Here is a tiny trained network, its code and every weight. The questions are about switching its units off for an input and a target symbol, where a switched-off unit gives its printed mean instead of its output.

import numpy as np


def w(rows, s, z=0):
    codes = np.array(rows[::2]) - 128.0
    scale = np.full(codes.shape[1], s)
    scale[-1] = z or s
    return codes * scale


def f(y):
    return np.maximum(y, 0)


def softmax(a):
    e = np.exp(a - a.max(-1, keepdims=True))
    return e / e.sum(-1, keepdims=True)


def log_softmax(a):
    a = a - a.max(-1, keepdims=True)
    return a - np.log(np.exp(a).sum(-1, keepdims=True))


def net(x, mask):
    ids = ['γηθλμτω'.index(c) for c in x.split()]
    T = len(ids)
    res = E[ids] + P[:T]
    q, k, v = (res @ M[0].T for M in (Q, K, V))
    z = softmax(np.where(np.tri(T) > 0, q @ k.T / 2**0.5, -1e9)) @ v
    res = res + np.where(mask[0], z, O[0][:, -1]) @ O[0][:, :-1]
    y = f(res @ A[0][:, :-1].T + A[0][:, -1])
    res = res + np.where(mask[1:25], y, B[0][:, -1]) @ B[0][:, :-1]
    return log_softmax(res[-1] @ U[:, :-1].T + U[:, -1])


Q, K, V, O, A, B = {}, {}, {}, {}, {}, {}
E = w([
[252,155,204,123],'γ',
[215,140,186,134],'η',
[192,130,172,144],'θ',
[162,145,144,152],'λ',
[133,151,110,170],'μ',
[191,4,180,110],'τ',
[98,61,101,182],'ω',
],0.02)
P = w([
[117,71,212,219],'0',
[234,96,40,126],'1',
[81,88,221,198],'2',
[173,111,66,124],'3',
[69,123,227,158],'4',
[138,118,85,105],'5',
[73,141,250,127],'6',
[145,135,91,117],'7',
],0.015)
Q[0] = w([
[164,181,39,8],'head 0',
[115,162,223,98],'head 0',
],0.013)
K[0] = w([
[226,184,170,203],'head 0',
[44,177,150,2],'head 0',
],0.0095)
V[0] = w([
[122,2,144,89],'head 0',
[181,76,197,59],'head 0',
],0.0099)
O[0] = w([
[130,100,200,8,220],'head 0',
[138,149,76,43,255],'head 0',
],0.014,0.0088)
A[0] = w([
[113,101,151,88,172],'neuron 0',
[140,154,141,111,96],'neuron 1',
[153,100,135,108,82],'neuron 2',
[155,136,193,134,106],'neuron 3',
[100,108,108,184,166],'neuron 4',
[202,86,124,134,78],'neuron 5',
[93,183,174,198,203],'neuron 6',
[148,111,172,138,151],'neuron 7',
[83,169,121,95,120],'neuron 8',
[87,136,193,144,10],'neuron 9',
[108,161,101,68,73],'neuron 10',
[120,117,148,110,205],'neuron 11',
[134,123,115,129,162],'neuron 12',
[153,150,130,104,120],'neuron 13',
[121,131,158,102,108],'neuron 14',
[98,178,137,120,111],'neuron 15',
[82,107,220,120,137],'neuron 16',
[90,61,114,167,109],'neuron 17',
[79,61,123,134,123],'neuron 18',
[120,149,44,150,103],'neuron 19',
[151,179,170,104,88],'neuron 20',
[81,184,184,213,52],'neuron 21',
[112,251,71,137,61],'neuron 22',
[85,122,194,126,46],'neuron 23',
],0.016,0.013)
B[0] = w([
[148,157,116,160,253],'neuron 0',
[96,131,118,138,163],'neuron 1',
[109,126,116,138,190],'neuron 2',
[125,96,68,96,202],'neuron 3',
[164,165,91,96,144],'neuron 4',
[87,112,124,124,195],'neuron 5',
[118,35,173,181,173],'neuron 6',
[153,142,110,117,203],'neuron 7',
[132,65,27,71,146],'neuron 8',
[223,169,173,40,148],'neuron 9',
[134,112,119,209,189],'neuron 10',
[166,168,112,157,231],'neuron 11',
[133,154,132,114,151],'neuron 12',
[126,91,149,138,201],'neuron 13',
[122,128,85,123,190],'neuron 14',
[125,134,113,140,132],'neuron 15',
[76,182,159,183,251],'neuron 16',
[101,155,102,150,144],'neuron 17',
[171,108,143,79,157],'neuron 18',
[157,137,128,79,140],'neuron 19',
[121,134,135,140,202],'neuron 20',
[125,94,38,66,152],'neuron 21',
[116,121,192,177,140],'neuron 22',
[48,67,142,10,173],'neuron 23',
],0.013,0.018)
U = w([
[182,129,117,40,119],'γ',
[163,188,165,162,253],'η',
[132,211,196,217,164],'θ',
[97,144,217,250,171],'λ',
[85,75,158,131,33],'μ',
[57,157,128,148,12],'τ',
[83,129,177,72,100],'ω',
],0.012,0.0043)

Each question gives the input, a string of symbols that net reads in full, and the target symbol t.
The units are the heads (2 rows each of Q, K, V and O) and the neurons (one row each of A and B). Each row of codes is followed by its name. A weight is (code - 128) times the scale printed after its matrix; where a second scale follows, it is the last column's (O, A, B and U).
mask holds one flag per unit, heads first, then neurons. A switched-off unit (its flag False) gives its mean, the last column of its rows in O or B, instead of its output. The means were averaged over made-up inputs and are rounded, as every weight is.
A unit's drop is (log p(t) with every unit on - log p(t) with that unit switched off) / (log p(t) with every unit on - log p(t) with every unit switched off).
The circuit of an input: a set's keep is (log p(t) with only the set's units on - log p(t) with every unit switched off) / (log p(t) with every unit on - log p(t) with every unit switched off). Starting from the 12 units with the biggest drops (on a tie, the unit counted first), units are removed one at a time, each time the one whose removal leaves the highest keep (on an exact tie, the one counted first), for as long as the keep stays at least 0.8.
circuit, biggest first: the units of the circuit, biggest drop first
most important unit: the unit with the biggest drop
top k neurons: the k neurons with the biggest drops, biggest first
input θ γ θ λ η λ θ, target λ: circuit, biggest first => [head 0; neuron 6]
input η τ γ λ η, target λ: top 2 neurons => [neuron 6; neuron 9]
input θ θ γ τ μ λ θ, target μ: top 2 neurons => [neuron 21; neuron 6]
input θ ω μ ω γ, target ω: top 3 neurons => [neuron 23; neuron 16; neuron 3]
input τ ω η, target ω: circuit, biggest first => [neuron 23; head 0]
input μ θ μ, target μ: most important unit => neuron 6
input η θ γ η η γ, target η: top 4 neurons => [neuron 16; neuron 23; neuron 3; neuron 6]
input τ τ ω η ω μ, target γ: top 2 neurons => [neuron 8; neuron 16]
input θ θ θ μ θ, target μ: circuit, biggest first => [neuron 6; head 0; neuron 21; neuron 0]
input λ γ ω, target ω: circuit, biggest first => [neuron 23; head 0; neuron 9]
input λ γ η η γ γ λ, target λ: circuit, biggest first => [head 0; neuron 6]
input η ω ω λ γ θ μ ω, target θ: circuit, biggest first => [neuron 3; neuron 23]
input θ θ γ τ τ θ θ, target τ: top 4 neurons => [neuron 16; neuron 8; neuron 10; neuron 23]
input τ λ μ γ λ, target μ: circuit, biggest first => [neuron 21; head 0; neuron 6; neuron 0]
input γ ω μ, target ω: circuit, biggest first => [head 0; neuron 23; neuron 9]
input γ γ λ η λ, target λ: top 3 neurons => [neuron 6; neuron 23; neuron 8]
input θ γ ω η τ γ γ, target τ: top 3 neurons => [neuron 16; neuron 10; neuron 8]
input ω γ θ, target ω: circuit, biggest first => [neuron 23; head 0]
input θ μ η, target μ: top 2 neurons => [neuron 6; neuron 21]
input λ ω θ, target ω: top 2 neurons => [neuron 23; neuron 16]
input θ μ γ, target μ: circuit, biggest first => [neuron 6; head 0; neuron 21; neuron 3]
input λ η γ ω, target γ: most important unit => neuron 16
